What can hang from each mark:
gati: fitut keta vibinu
tupe: silu sino
keta: dipi veluba
dipi: gati tivu veluba
sizo: podases silu
dokik: bize
podases: dokik gati tupe
silu: sino sizo
lufon: gafevog sino
sino: dipi gafevog lufon tivu
vibinu: tivu tupe veluba
veluba: dokik lufon
fitut: dipi dokik gati veluba
bize: vibinu
tivu: bize fitut podases

Each row is shifted at random along 6 fixed directions that mean nothing.
Known rows, with every way that one mark hangs from another:
tupe[silu[sino[dipi[gati veluba] gafevog lufon] sizo]]: [  60   56   71 -284  174  132  207  249   -8   10  -61  314 -124  189
 -224 -309   -2  277  135   54  -69 -231  -43   23 -299  119  197 -206
  -63   50 -390  -81   67   58  466   92  -15 -155  395  -72  202 -106
   91  -95  -46  141  -13    9 -229  -29  196  -12   83  216  262  -98
   65  -41  191   20   35  109]
podases[dokik tupe[silu[sizo] sino[tivu[fitut[veluba]]]]]: [-213   33   26 -220  192  -48   66   62   69   20   21  207 -243  205
   31  -92  -25  312   53  -88 -129  -42  105 -142 -240  147  105  -24
 -131 -134   44  -62  169   34  338  207  163  -11  337  162  255   10
  -60    5    3  -64  -92   25  -33  -21 -177  118  152   57  -70  -11
  131  -15   76  -72  177   50]
keta[dipi[gati tivu[bize]] veluba[lufon[sino[gafevog]]]]: [  61   80  102 -241   20   26  138  125  116  -80  -17  128  110  176
  195 -191 -142  332  -20 -147   61 -139   77  -14 -331   75   27 -127
 -341   23   44  -17   96   84  376   89   32 -178  200  174  127  -28
  -41   48  -76  -71  -42  258   64 -366   50   49  231   19  158    0
  240  -99  220   33  165  214]
bize[vibinu[tivu veluba[lufon]]]: [  73  157   98  -73  148 -122   48   82   18   22   10   64  -82    0
  -64  116  -44   91  -18 -196   23 -111  -53   10 -117  163  -40  -31
 -107   23  -89  -18  121   76   72  -69  -53   42  179   98   83 -133
  113  128 -132  117   31  -76 -112   19   18   13  -24   42  198   65
  155 -131   -6  -48    9  136]
tivu[fitut podases[dokik gati[vibinu] tupe[silu[sino]]]]: [-163   28   60  -97  226 -289   -5   89   70  117    1  134 -312  -27
  129   -1   44  322  -11  -96 -103   44  200 -325 -167  213   59   91
  -38 -210  219   44  207  -36  182   72  110   51  302  174  202   58
  -67  142   12 -158 -225  -60   90   65 -327  121  -71 -112 -142  152
  246   17   36 -193  230   99]
gati[keta vibinu[veluba]]: [-127  230   57  -39   90  111 -128   27 -100  192  -25    8   39  192
   31  115 -115   55 -135 -334  160  -39 -162  166   22   90 -288  -60
 -113  -68  -13  -46  -11   77  146  141 -156  -18   33    9    5 -313
  149  147  -43  224  128  -15 -180  222  -11  106  140   51  153  278
  219  -25 -140 -104  -62  174]
gati[keta[veluba[dokik[bize]]]]: [-215  102 -146  -27  161 -111 -116   -7  -37   96   67   58  -98   89
  225  158  -72   20  -54 -328  115   15    0   29   18  185 -177   77
  -44  -19  112   17   21   68  131  104  -65  103   22  108  -45 -126
  -35  136    7   80   16  -66  -15  188 -123  115  126   86   93  233
   88   38  -51 -100   87   86]
vibinu[tivu[podases[gati]] tupe veluba]: [ -58  175  132 -126  112   68  -18  132   34  209  -57  190 -102  124
   15  -44   71  216    7 -232  -19  -99  -95    9 -160   80 -128 -167
 -117  -82  -95   -3  181  104  251   -1   90  -30  274    3  144 -104
   80   82 -168   50   44  -43 -291   76   -5   79  146  -95   97  -27
   82 -121  -73  -34  -68   -5]
sizo[podases[dokik[bize] tupe] silu[sino[tivu]]]: [  84   19 -206  -40  505 -297 -104   71 -136 -145   55   77 -139  -47
  122  128  -63  120   -5  -51   -6 -118  143   -6  -41  330   73   52
  -74   49  114 -160  -43  -52   31   91  -30  129   80  -24   64  -91
   60   71 -136   59 -270 -145   55   44 -123   15  -43   68  225  197
  284  126   71    5  218  158]
keta[dipi[gati[fitut vibinu]] veluba[dokik lufon[gafevog]]]: [  59  -26  219 -256  144  101  -38  158  143 -109 -137  201  -38  -74
  -58   40 -118   33 -196 -203  -28 -111 -324  101 -440  102  115  -15
 -172  -37 -376   18   17   54  402   11 -249  -98  347  224   -7 -114
 -224  -38   51 -139   28  128  -39 -152  147  -58  101  189  422   42
  156 -191  250 -169  -57   97]
gati[fitut keta vibinu[tivu[podases[tupe]] veluba]]: [  -8  100  129  -86  128  -46  -99   14  116  123  -14  121 -170   84
   77   95    5   98 -135 -260  -40 -101 -217   87 -135  192 -112  -56
  -73 -133   50   22   63    5  175   78 -145  -53  122  149   45 -244
   65   25 -167  -21   22  -61 -139  176    6  134    8    2  149  129
  231  -58 -123 -123   15  101]
sino[gafevog lufon tivu]: [-204   -8  -79 -169  406   30  -30  -34  -87  129   59   61 -125  370
  118    8  -54 -145   53 -210   20  -13   12   42  375  303  -75    9
   22  163  103  -51 -260   76   38  133  -50  179 -101 -200    2 -131
  242  -74 -188  356  115 -227 -268  333  218  169  208  185  207  105
   46  136 -136  150   44   55]
sizo[podases[gati tupe[sino]] silu]: [  28   84   23 -137  238   26  -61  213  -99   16  -18  142  -50   28
   -4  -74    5  255  -40    3   -9 -117   41  -54 -258  169   59  -17
 -149  -95 -159 -104   71   46  267   73   82  -20  261   -6  217 -110
    3   14 -104   75 -143   23  -50  -94 -115  -76   74   -2  196  117
  198  -62   95    2   71  138]
sizo[podases[dokik tupe] silu[sino]]: [ 204  -15  -47 -170  529 -119  -29  133  -76 -198   -8  111   -6   -5
  -27   16  -28  129 -100   69 -115 -209 -179  136 -176  239  223   -9
  -28   90 -110 -151  -70  -71  127   98 -175  -81   32 -141   76 -254
   31  -37 -167  117 -205 -184 -133  -53  245  -35   -2  251  334  109
  271  -61   99   61  152  123]
bize[vibinu[veluba[dokik lufon[sino]]]]: [-226  -21   16 -132  310 -264   10 -120  146   61   81  -43 -159   74
   21  359  -55 -216  -55 -349  -70   78   63  -28  118  323  -83   80
    7   53  131   10   -7   57   91  -44 -202  263   50  158  -54   33
   66   22 -106   19   39 -275  -43  234  -44   20   45   46  193  125
  122   20    3 -169  142  -31]
tivu[fitut[dokik veluba] podases]: [ -50   15  -21  -80  252   -2  -66  166  -22  102   21  177  -56  219
  103 -108   14  150   38 -158   27   26  -73 -117  146  104  -67   23
  185   74  -43  104   -5   -8   74   99  215  -13   76  -96   33  -97
   44  101  -54  102   -8 -188 -157  200  131  115   95  109  -92  152
   30 -146 -143   46  -18  168]
sizo[silu[sino[lufon[gafevog] tivu[bize]]]]: [  29   44  -27 -222  104   -5  108  165   37   23   33  103  -52  159
   38 -316  -19  267   30   25  -24  -64  180  -15 -121  192   56  -72
 -135  -17   74  -13   56   63  254   58  122  -78  134   17  176   49
  104  -64 -213  120  -25  -40  -44  -75   12   19  172   16   47   68
   37   54   17   89  201  105]
vibinu[tivu[podases[gati tupe[sino[dipi]]]] veluba]: [ -61   14   74 -176  211  -77   54   24   68   77  -15  180 -178  144
   50   79   25  111   37 -225  -61 -113   10  -14 -109  139  -50  -82
  -79  -36    5  -87  101   30  229   16  -38   52  239   10  127  -86
   84   63 -207   -8  -46  -37 -197   40  -15   59   67  -16  136  -16
  190  -56   -5  -75   78   50]
podases[dokik[bize] gati tupe[sino]]: [-386  110  -74 -247  384   -6   17  -91    2  107   48   43  -98  341
  236  126  -10  136  -45 -251  -74  -37   38   41   77  139  -75  -11
 -174  -81  253 -148   15   77  243  218  -88   67   38  -62  110 -145
   39   19 -175  144 -113  -29 -203  148  -46  146  207  131   34  136
  213  -15  -57  -69  119    3]
fitut[gati veluba[dokik lufon[sino]]]: [-362  157   14 -128  211  291  -58   88   12  257    2  127   46  349
   46   81  -66  -20  -33 -349  117  128  -28   68   71  117 -268 -102
  -87  -31  -94   30   -8  175  333  176  130   93   93  -30  -42  -52
   35   38    7  179  120  -74 -155  207 -106   60  400   37   82  197
   83  -99 -148 -114  -32  -16]
sizo[podases[dokik[bize[vibinu]] tupe[sino[dipi]]]]: [ 170  185 -151  -40  465 -162  -97  159 -254 -124  -70   98 -119  -50
   35  223 -139  175   21 -127  205 -199   10   26 -154  132  -36   36
 -214    1 -225 -282    9  -17   31   73  -77   64  309    8   84 -213
   95  249  -39   95 -188  -17   54   32 -116   12 -116  149  350  222
  350   -1  145 -107  -73  328]
vibinu[tivu[fitut podases] tupe[silu[sino]]]: [-224  157   92 -145  247   66  -18   75   26  266  -18  170 -125  343
   70  -98   65  281   56 -245  -21  -43    5  -59    8   69 -155 -145
  -55 -112   70   20  112   77  205   69  208   -9  211   43  111  -32
   94   75 -133   38  145  -83 -255  144  -41  121  230   -1 -116   60
   85  -21 -148  -39  -32   47]
dipi[tivu[bize fitut[dokik gati] podases] veluba]: [ -72 -151  105 -221  438 -212 -113  -53  176  -46   -5  181 -239   97
   -6   75  -94 -185 -110 -204 -197  211 -108  -93  174   77   30   -4
  289  106 -210   71 -160  -68  262   19 -137  230  267 -128 -121   10
  -69   -2  105 -151   -1  -90 -266  295  268  -41   78  111  232  -41
   51  -33   58  -56  -31   84]
lufon[gafevog sino[dipi tivu[podases]]]: [ 101   25   -8 -108  340 -189 -152   79  -78   70   30   74 -148   88
   28  187 -127 -110   71 -223  121   18  143 -122  192  331 -154   -4
    0  163  -87  -70 -182  -52  -68  -68  -68  208  101  -51 -169   80
  127  122 -124   51   29 -322    2  173   63   55   25   86  304  129
  121  164  -34  -17   97  137]
dokik[bize[vibinu[tivu tupe[silu[sino sizo]]]]]: [  -5  170   31 -176  442 -216  -34  -74  -59 -100  -39   59 -202   -1
 -118  292 -101  -10   17 -260 -100 -104  -78  130  -97   85  -38  -42
  -45   -9 -165 -165   61  -15  111    9 -295  115  333   50  -50  -82
   26  121  -45  -23   13  -82 -159  108  -17  -21  -33  195  352   53
  177  100   82 -166   32   17]
tupe[silu[sizo] sino[lufon tivu]]: [  42  118   64 -116  221   10   33  278  -79   25  -67  224 -172   78
 -136  -71 -136  251  122  -87  131 -160   33 -128 -245  109   24  -20
 -171   15 -309 -176   40   54  195   94   84  -58  431   74  123  -82
   50  130   11   63   70  -19  -12  -34  -60   -3   17  157  222   74
  127  -12   92  -61  -25  179]
gati[keta[dipi[tivu[podases]] veluba[lufon]] vibinu[tupe]]: [-185   -8  107 -104  158  -39 -105    6   80  111   -3   73 -119   97
  126  128  -19   36 -147 -379    9    2 -124   39 -130  162  -97  -27
  -85 -188   71   80   39   65  245   76  -94   47  122  173   19   -5
 -142   47  -39 -145   85   54  -59  114  -21   43  162   10  177  112
  196  -21  -13 -141   41    1]
tivu[bize podases[dokik gati[vibinu[tupe veluba]]]]: [ -87   88   73 -150  146   -1   37  202   92  163  -87  157  -66  120
  162 -176   36  340  -82 -138   -3  -70  -51  -37 -166   43  -35  -76
 -114 -105   78  -15  221   71  236  104  112 -155  207   34  201 -137
   45   97 -156   33  -94    0 -176   53  -37  139  101  -47  -37  113
  116 -117  -15  -66  -52   98]
veluba[dokik[bize[vibinu[tupe]]] lufon[gafevog sino]]: [ 216  155   53 -178  378 -114   86  149  103 -139    8  102    4   18
   48  181  -86  141  -10  -98   37 -211 -137   84 -217  225   -6   -1
 -243  135 -132  -75    7   42   66  -36 -173  -79  122  185 -133  -98
   64   53 -252   47  -49 -240    3 -162  146   -6    9  212  380  127
  175 -140  137  -94   78  136]
dipi[gati[fitut keta vibinu[tivu tupe]] veluba[dokik]]: [  90   98  116   18  273 -274 -153 -119  189  -91   42  211 -196  -57
   97  235  -30  -86 -114 -285  -71  -95 -212   25 -140  327 -127  -33
  -94   42   69   86  -23  -38   68   13 -311   61   85  128 -118 -206
   52   48  -74  -55   -7 -113  -64   56   72   35  -63   35  277  152
  375  -66    9 -154  109  399]
gati[keta[veluba[lufon]] vibinu]: [-117  -16  106 -150  101   -3  -46  101   94   51  -47   87 -148  -19
  -57   76  -41  -28 -191 -198  -51    4 -216   82 -242  133   39   49
  -18 -134 -221   42   34   55  320   60 -195  -24  196  165   23 -118
 -147  -18   40  -15   48   30  -66   97   33   -3  101  142  299   87
   49 -108   46 -150    7  -45]
vibinu[tivu[bize fitut[dipi]] tupe veluba]: [-100  -91   89 -175   54 -185  118  -84  212   39   54   91 -177  191
  194 -136   80  152   64 -241 -223    3   91  -94  -32  226   -7  -86
   66  -84  289  140  226   18  162   24  177   69   91  165  182   91
  101  -48 -251  -69   70  -72 -200   -7  -47  141  120  -69  -77  -18
   12    0  -93   24  166  -15]
fitut[dipi[gati[vibinu]]]: [-141   79  219 -250 -111  179   -4  150  -24   23  -80   63  -64   61
 -117 -188    4  193  -87 -188  -96   89   -3   10 -390  -12    3 -110
 -103 -230 -395   39  226  115  519   81  -27  -91  433   96  224   15
   25  -74  177    6   51  291 -120  -93  -77 -103  114  -44  179   15
   14 -145   78  -67  -98   57]
tivu[fitut podases[dokik gati[keta vibinu]]]: [ -27  -11  146 -155  265  -95 -131  149   43   83  -99  142 -230  -13
  -30    3  -39  107 -174  -81  -82   28 -234  -90 -140   72   83   81
   48  -66 -206   13  -14  -45  242  113 -156  -23  272   17   43 -175
  -63   55  -13  -30 -103 -117 -154  179  124   46  -42  151  191   72
  131 -148    5  -99  -69   90]
tupe[silu sino[dipi tivu[bize fitut]]]: [ -31 -230   18 -263  188 -190  168   61  148 -205   38  121 -223  179
  106 -149  -84  138   94  -39 -105  -52  178 -120 -133  125  139  105
  -31   55   74  -72   59  -32  200   32   11  -10  245  201  114   22
  107  -40  -94  -78    8   54   -2 -257   -5   45   33  165    4   10
   68   19  147  -10  166  230]
tivu[fitut[veluba] podases[tupe]]: [-206    3   38 -222  146  -97  -25  -17   42   77    2  120 -183  145
   55   29   -8  108  -27 -148 -144   84    9  -82    6  118    1   57
   93 -112  -11   63   65  -27  289   71   23   87  202   49   72   -6
  -51    6   20  -69  -66   -4  -63  143   12   94  101  -32   17   16
   50  -61    4  -69  102   -8]
lufon[sino[dipi[tivu] gafevog]]: [  85   95   -7 -166  317   11  -18  117 -103    1   23   92  -29  214
   59   18  -81   42   61 -133   82  -71   37   40   17  219  -47 -117
 -118  157 -129 -100 -127   45  149   53 -105   -4   60  -78   23  -98
  196   18 -114  181    8 -100 -116   -8  179   53  123  168  323   71
  179   46   28   68  102  190]
sino[gafevog lufon tivu[bize[vibinu] podases[gati tupe]]]: [-128   32   38 -313  320  -12   56   51   23   82  -80  143 -266  187
   23  -79  -68   33  -37  -65  -89  -16   32    9   21   90   71   18
 -126  -17  -91 -101  -72   59  303  103  -60   97  333  -90  162  -63
  112  -57 -110  106  -58   -9 -198  232   85   99  105   44  261  -66
   49   68   91   18  -47   23]
dokik[bize[vibinu[tivu[fitut] tupe veluba]]]: [ 274  299  -70   33  285 -263   28   16 -109  -70   76   72    0   85
  200  122  -79  245  127 -168  147 -303  -87   14   83  209 -165  -21
 -114  190  225  -53   73  -15 -251  -29   -7  -26  -62   12  -16 -298
  257  294 -327  227  -60 -183 -139  -45   74  155 -125  143   74  238
  319  -58 -100   38  100  423]
gati[fitut[dipi[tivu veluba] dokik] keta vibinu[tupe]]: [  82   90  171  -90  174   92 -184   64   36  -53  -39  185 -114   60
  -64   51  -39   13 -177 -298  -46    8 -285  142 -251  104 -102 -138
 -107 -135 -273   54    5   16  321  145 -161  -38  303   59   58 -165
   13  -21   83  -73   96   63 -161  128  102    2   42   79  296   94
  262 -122  -33 -132 -105  248]
lufon[gafevog sino[dipi[gati veluba] tivu[bize]]]: [  71   32   37 -269   42 -210   43 -124  129 -147   51   64  -61  146
   86   -1 -185   42   22 -161  -40   34  293  -23  -83  217 -130  -71
 -262   69   93  -61   -2  -38  250   -3 -172  108  225  134  -60  114
  144   19  -75  -85  -41   68  116 -211  -27   37  152 -107  191   -7
  218  144  205  -37  273  289]
vibinu[tivu[bize podases]]: [ -12  252  102 -224  -12  253   58  267  -11  106 -126  153  122  283
  106 -323  -59  511  -58 -107   95 -116  -88  137 -290 -190 -110 -166
 -288  -84 -172  -85  208  134  369  134  141 -318  281   51  174 -235
  137   95  -91  112   70  256 -161 -184   89   68  250  -15    0   29
   64 -200    5   62 -177  199]
sizo[silu[sino[dipi gafevog]]]: [ -70  166 -102 -169   21  161   20   31 -221  -66  -46   12  132  271
   61 -114 -149  302  -14 -146  130  -35  222  222 -165  -21 -182 -114
 -336  -75   52 -157   92   83  393  198  -76  -74  206   72  198 -159
  235   73  -75  162  -13  291   72 -208 -160   89  236  -76   64  179
  292  101  102  -14  152  302]
gati[vibinu[tupe[sino]]]: [ -38   49   27  -52  294 -152   -7  131   52   74   63   87 -142   90
  129    2  105   88   64 -170  -22 -122  -67 -113    9  328  -11  -14
   95   14  103   64   61   35  -68  -28   17  -72  -62   25   51  -50
   73   35 -200  141   27 -244 -150   70   64   44  -15  170   82  211
  117  -54 -128  -18  119  143]
dipi[gati[keta vibinu] veluba[lufon]]: [-121    6  230 -272  -46   35   81   34  245  -44  -13  134  -95   66
 -133  -79   -9  100 -192 -101 -206  -10 -158   94 -381   88   77  -65
 -127 -142 -258   77   99   70  567   57 -268  -94  299  178   58 -107
  -35 -170   41  -46   -3  195 -108  -99  142  -93  118   12  268  -70
  102 -237  176 -108   22   85]
silu[sino[dipi[gati tivu veluba] lufon]]: [   7   77 -106  -36  128 -283  130  108   46   95  142  202 -222   59
   73 -172   98  178  208  -80   21  -60  316 -273  -29  416   45 -118
   -4   44  145   93   89   42  147  -74  136   68   86  -58  164  148
  127   52  -79   79 -120 -106    5   52  -23  -13  -50  -52   18   52
  188   21   -1   22  305  287]
podases[dokik[bize] tupe[silu sino[dipi[gati]]]]: [-143  -32  -10 -189  417 -141   59   61   -4  -94   34  146 -283   66
   70  129  -11  116   47 -145  -41  -89  138  -90 -152  178   72    9
 -100  -62 -104 -169   52   22  249   60  -52  107  326   45  131  -30
   -1   24  -15  -19 -128   22  -78    6 -122   32    5  166  213   91
  163   -1  130 -138   64   88]
tupe[silu sino[dipi lufon tivu]]: [-205  -51    5 -265  190  213  150  198  -17   85   30  166 -154  389
   -8 -233   12  167  133 -115   63 -106  101  -12  -82  114   14  -51
 -166  -26 -121 -122   11  150  324  108  157  -32  247    1  221  -31
  179  -94 -118  186  148   37 -209  -15   25   31  236  171   35   21
    0  -24  -12   38  -36  109]
bize[vibinu[tivu tupe[silu sino] veluba]]: [  73   79  138 -207  214  -67  160   -4  111  -68   96   81  -77  198
   -2  -26   67  167   81 -167 -107 -246 -105   62 -158  141  -14  -87
 -111   16   79  -34  181   66   64  -36  -39  -87  120   85  140 -137
  175    7 -281  114   96 -123 -302 -124  110   41   72  142   20    6
  150 -110  -26   18   92  140]

Rows:
[ -80  -34  -19 -118  120  -98 -115   80  121   21   10  139 -221  -57
   60   58  -21  -56 -127 -191  -57    7 -196    8 -201  236   69   87
   29  -31 -113   85   23   13  256   31 -162    3  149  177    3 -121
 -140  -33   45  -59   19 -109  -31  129   57   78   20  174  215   71
   26  -71   16 -111   64   30]	gati[fitut keta[veluba[dokik]]]
[-167   38  100 -254  -36  170  111   64  100  113   56  148  106  419
  108 -227   -8  311  -24 -166  -69  -10  -36   -7  -52  138  -50  -92
 -103  -30   71  143   97  109  346  152  163  -49   33  116  105  -60
  105  -87 -136  132  100    5 -156  -45  143   77  263   36 -102   55
   51 -185  -27   63   49  153]	tivu[fitut[dipi[veluba[dokik lufon[gafevog]]]]]
[-124   60   82 -281  362  163    8   65  -31  -43  -86  188 -112  231
    3   80 -104  155 -104 -134  -19 -132 -133  116 -233   32   31  -31
 -323  -83 -126 -248    0   29  370  198 -175  -53  330   -8  172 -293
   28   20  -42   42  -47  113 -158  -65   31  120  121  221  205   73
  333  -94   96 -149  -22  194]	podases[dokik gati[fitut] tupe[silu sino[dipi]]]
[ -80  137   38  -97  -37    6  -11  150  173  118   87  231  -99  120
   94 -206   68  225  -42  -99  -32  -78  -91  -83 -212  256    0  -94
  -80    8  -28  170  105   91  331   34   27 -122  101  101   88 -151
   49  -70  -25   91  -17  -47 -114   31  106   43   46   42   16   54
   90 -210  -15    4   42  286]	dipi[gati[fitut keta] veluba[dokik]]
[-184  125  -45 -226  185  169  135  131  -31  152   68  126   51  488
   99 -318   11  348  128  -83  -40 -163   39   47   16  166   16 -164
  -59   96  175  -31   64  110  197  202  133 -195  -36  -51  149 -159
  219  -58 -180  306   69 -116 -259    8  112  163  242  202 -119   73
   52   60  -88  161  156   83]	tupe[silu[sino[gafevog tivu] sizo]]
[  89  147   50 -109  165   98   59  252 -111  -62  -50  174  -37  120
   -4  -64  -53  316  102 -112  159 -210    8   15 -300   44  -77  -79
 -250  -34 -212 -145  142   65  185   25   65 -154  318   92  143 -152
  126  144  -51   83   82   90  -48 -249  -46   45   57  122  146  133
  201 -100   80  -73  -31  301]	vibinu[tupe[silu sino[dipi]]]
[  24   55  -97 -111   -5   34   47  226  -77   10  -56  163 -171  166
  181 -359 -103  298  133    0  125   22  256 -136 -100   98  -13  -57
 -106   39  -37   16   95   68  254   90  270  -27  295   99  208  -11
  208   84  -31  121  -50  157   13 -133 -187  167   92  -24   20   77
   54   78   59   81   51  325]	sino[dipi gafevog tivu[bize fitut[gati]]]
[ -85  -74   44 -273  256  -59  -58   59   80   15  -12   79 -235  188
   45  -77  -70   34   12  -95 -116  106   53 -113  -10  172   45   -7
    7   54  -96    2  -67   -6  301  112  -25   78  259   59   20   55
   75  -78  -68  -18  -58 -139 -103   89   48  114  154   72  157  -58
   35   47   38   29   90  -19]	lufon[sino[gafevog tivu[fitut[gati] podases[dokik]]]]
[ -96  358 -131  -43  -33   41  -12  194 -158  223  -69   91  100  176
   89 -224  -54  544   85 -137  138  -76  203  -70 -259  104 -134 -145
 -257 -130  106  -77  286   84  257  191  195 -177  223   98  208  -84
  111  226  -25  106 -110   71  114  -93 -318   78  114 -149 -108  190
  267   41   14  -34  155  213]	silu[sino sizo[podases[gati]]]
[  -6  -66   65 -188   83  -19   26   78   14 -118   10  149  -51   92
   19  -74  -43  103    2 -137 -113   23  -99  -18 -163  111   66   58
   77   10 -133   96  101   -6  258  110   16  -20  152   67   82  -63
   16  -24   39   22  -10  -12  -78  -77  100   14   60  124   68   59
   52 -172   27    0   83  138]	tivu[fitut[dipi veluba[dokik]]]
[  52  159  141  -81  347   70   96   39  115  -29    1  175  119  269
  118  200 -100  181   -9 -301  101 -258 -155  188 -174  146 -224 -123
 -386  105  110 -133   48  102  103   94  -42  -79   62  162  -43 -286
  192  121 -278   85  141 -111 -140 -201   41  120  240   61  173  154
  344 -138   -1 -102   55  197]	vibinu[tivu tupe[silu] veluba[dokik lufon[sino]]]
[  86  191  160 -125  126  -41 -121  -13   45 -104  -37  193  -78   44
  -93   19 -174  103 -156 -159  -12   56 -120   20 -250  -20  -97 -103
 -188    8 -335  -11  -61   -6  430  105 -222   18  421   21   -2 -183
   14  103  210  -83  -12  203  -91  -35  148  -64   80   -6  288  -21
  293 -170  168  -82  -27  407]	dipi[gati[keta] tivu[fitut[dokik]] veluba]
[  18   41   58 -192  174 -152  -16   74   58  -50   63  156  -69   87
   37  -41  -17  205  -65 -109  -88   -9  -36  -41 -130  117   52  -55
  -56   22  -76    8   64   20  278   33 -102  -23  166  -15   65  -89
   24   19   27  -24 -100   37 -106  -10  228   -6   57    1   93  -57
  161 -142  108   34   76  185]	dipi[tivu[podases[dokik]] veluba]
[ -54   79   30 -151  167    3   70  145   33   28   12   75  -11  179
   54   36  -74  158    0 -160   74  -13  113   -6 -149  190  -40  -78
 -244   15  -64  -71   24   92  276   37  -16  -26  139  122   53  -13
  103   31  -84   27    9   35   56 -149   17    5  139   34  223   71
  188  -80   56  -51  116  142]	veluba[lufon[sino[dipi[tivu]]]]
[-155  -20  166 -216  156   26  -35  -53  232   53   30   87 -107  175
  -28   77  -19 -118 -157 -229 -149   27 -180   76  -92  242  -40  -28
  -27  -70  -49   70  -54    7  332  111 -240  -15   81  104  -60 -104
  -10 -159  -88   -6   34  -71 -102  105  123   28  143  125  233   87
  152 -122  -55 -119   88   43]	dipi[gati[fitut[veluba[lufon[sino]]] keta vibinu]]
[  63    4  -40 -219  274   80   40   87  -92   29   10  124  -18  341
   82 -105  -88   78   70 -120  120 -110   -6   87  153  181  -87  -32
 -126  147  -24 -110 -158   29   71   81  -31   16   20 -153  -29 -131
  261   13 -246  227   75 -129 -169   57  281  112  152  141  181   85
  114   44  -47  124    9  227]	sino[dipi lufon[gafevog] tivu[podases]]
[  88  177  -74   32  308   20 -238  191 -310    4  -54   58   89   22
   32   62 -149  210 -103 -140  237  -44   34   37  -64  110 -149   -1
 -199  -10 -160 -172  -21   37   80  144   58   66  177  -58  103 -244
  105  208   -1  182  -65   18   35   32 -120   18   94   -8  202  301
  286   14   32   10  -78  309]	sizo[podases[dokik] silu]
[ -40  -22   84 -259  113  -30  199  129  190  -70   29   69  -67   58
  -50  -52   43  111  -65  -68 -155 -106 -161   91 -275  147  180   13
  -54   36 -123   41  168  117  307  -36 -132 -111  143  172  131 -121
   67 -110 -129   82  -14  -77 -177  -95  185  -35   28  147  157  -36
   -3 -247  113  -28   44    8]	bize[vibinu[veluba[dokik lufon]]]
[ -29  120    6  -86  229  -51 -126  108  -21  -51  -47  107 -144  -34
   33   69  -81   49  -49 -212   37   37   -6  -39 -120  108  -69   -9
  -62    4 -261  -47   13   22  238   29  -94   34  347   53    8 -110
   18   83  103  -11  -41   59  -18   56  -49   25  -32   70  259  148
  126  -79   52 -114  -72  207]	dipi[gati[fitut[dokik[bize]]]]
[ 117  -63   13  -72  329 -116   -6   47  -11 -218   30  179  -54  119
   64   66 -148  -13   36 -180   -6  -40  -52  -40   49  163  -13   62
   47  203  -92   -1 -104  -60   51  122   21   92  128  -55  -75 -126
   99   79  -42   71  -61  -65  -68  -30  137   38  -18  199  195  132
  183 -143  -11   35   42  310]	sino[tivu[fitut[dipi[gati] dokik[bize] veluba[lufon]]]]
[-185  141  -16 -106  272   60  -82  165   35  142 -121  186  -27  136
   63  166 -216   -5 -121 -300  193    5  -60   56  -95   80 -144  -15
 -249   65 -182 -118  -70  119  279   97    7   59  256  115  -35 -110
  -81  160   64   30   85   16    9  123  -50   48  264  101  292  132
  111  -49   78 -166  -95  102]	keta[veluba[dokik lufon[sino[tivu[bize]]]]]
[ -25  -81  -10  -44  398 -101  -98  239  -99   33  -78  267 -394   48
 -110   18 -100   24  162 -154   75   10  169 -266  -42  194   51   -5
  101   76 -363  -95  -72    3  152   68  164  194  526   89  132   79
   21  108   78  -21   44 -146  -31  205 -192   43  -32  187  250   73
   37  152  100  -93  -45  151]	tupe[silu[sizo] sino[dipi gafevog tivu[fitut[dokik]]]]
[-113    2   43 -171  170  -38  -61  -55   -2  117   30   30 -115  236
   73  -68 -101  -89  -63 -241  -38   97 -135  -43  218  102  -61   11
  227   22   17  128  -37  -21   84  106   35  141   37 -125   -3  -87
   15   75  -40  137  114 -144 -305  320  121   98   87  262   51  154
   25   11 -187   19  -33  122]	tivu[bize[vibinu] fitut[dipi gati[keta[veluba]]]]
[-151   75  130 -313  212  152   51   35  109  123   17   10   97  351
    9   32  -70   63  -87 -192  -48   -6  -68  107   22  180  -87  -87
 -159   17  -49  -36  -78   85  263   75 -108  -21   10   50  -77  -50
   72  -94 -203  135  132 -148 -142   10  212   57  311  136  220   60
   54  -76  -24   -2   72  -82]	veluba[lufon[gafevog sino]]
[ -79   41  139 -248   91 -175    9  -38  165  -37   12  156  -82   97
   35  -61  -80  128  -98 -163 -130   88   81  -60 -123   26  -27  -89
  -59  -13 -112   11   64   16  416   -2 -145   38  316   15   22   -8
   13    8  110 -133  -53  223  -88  -33  149  -70  101 -121  144  -89
  128  -85  193  -29   33  223]	dipi[gati tivu[bize podases] veluba]
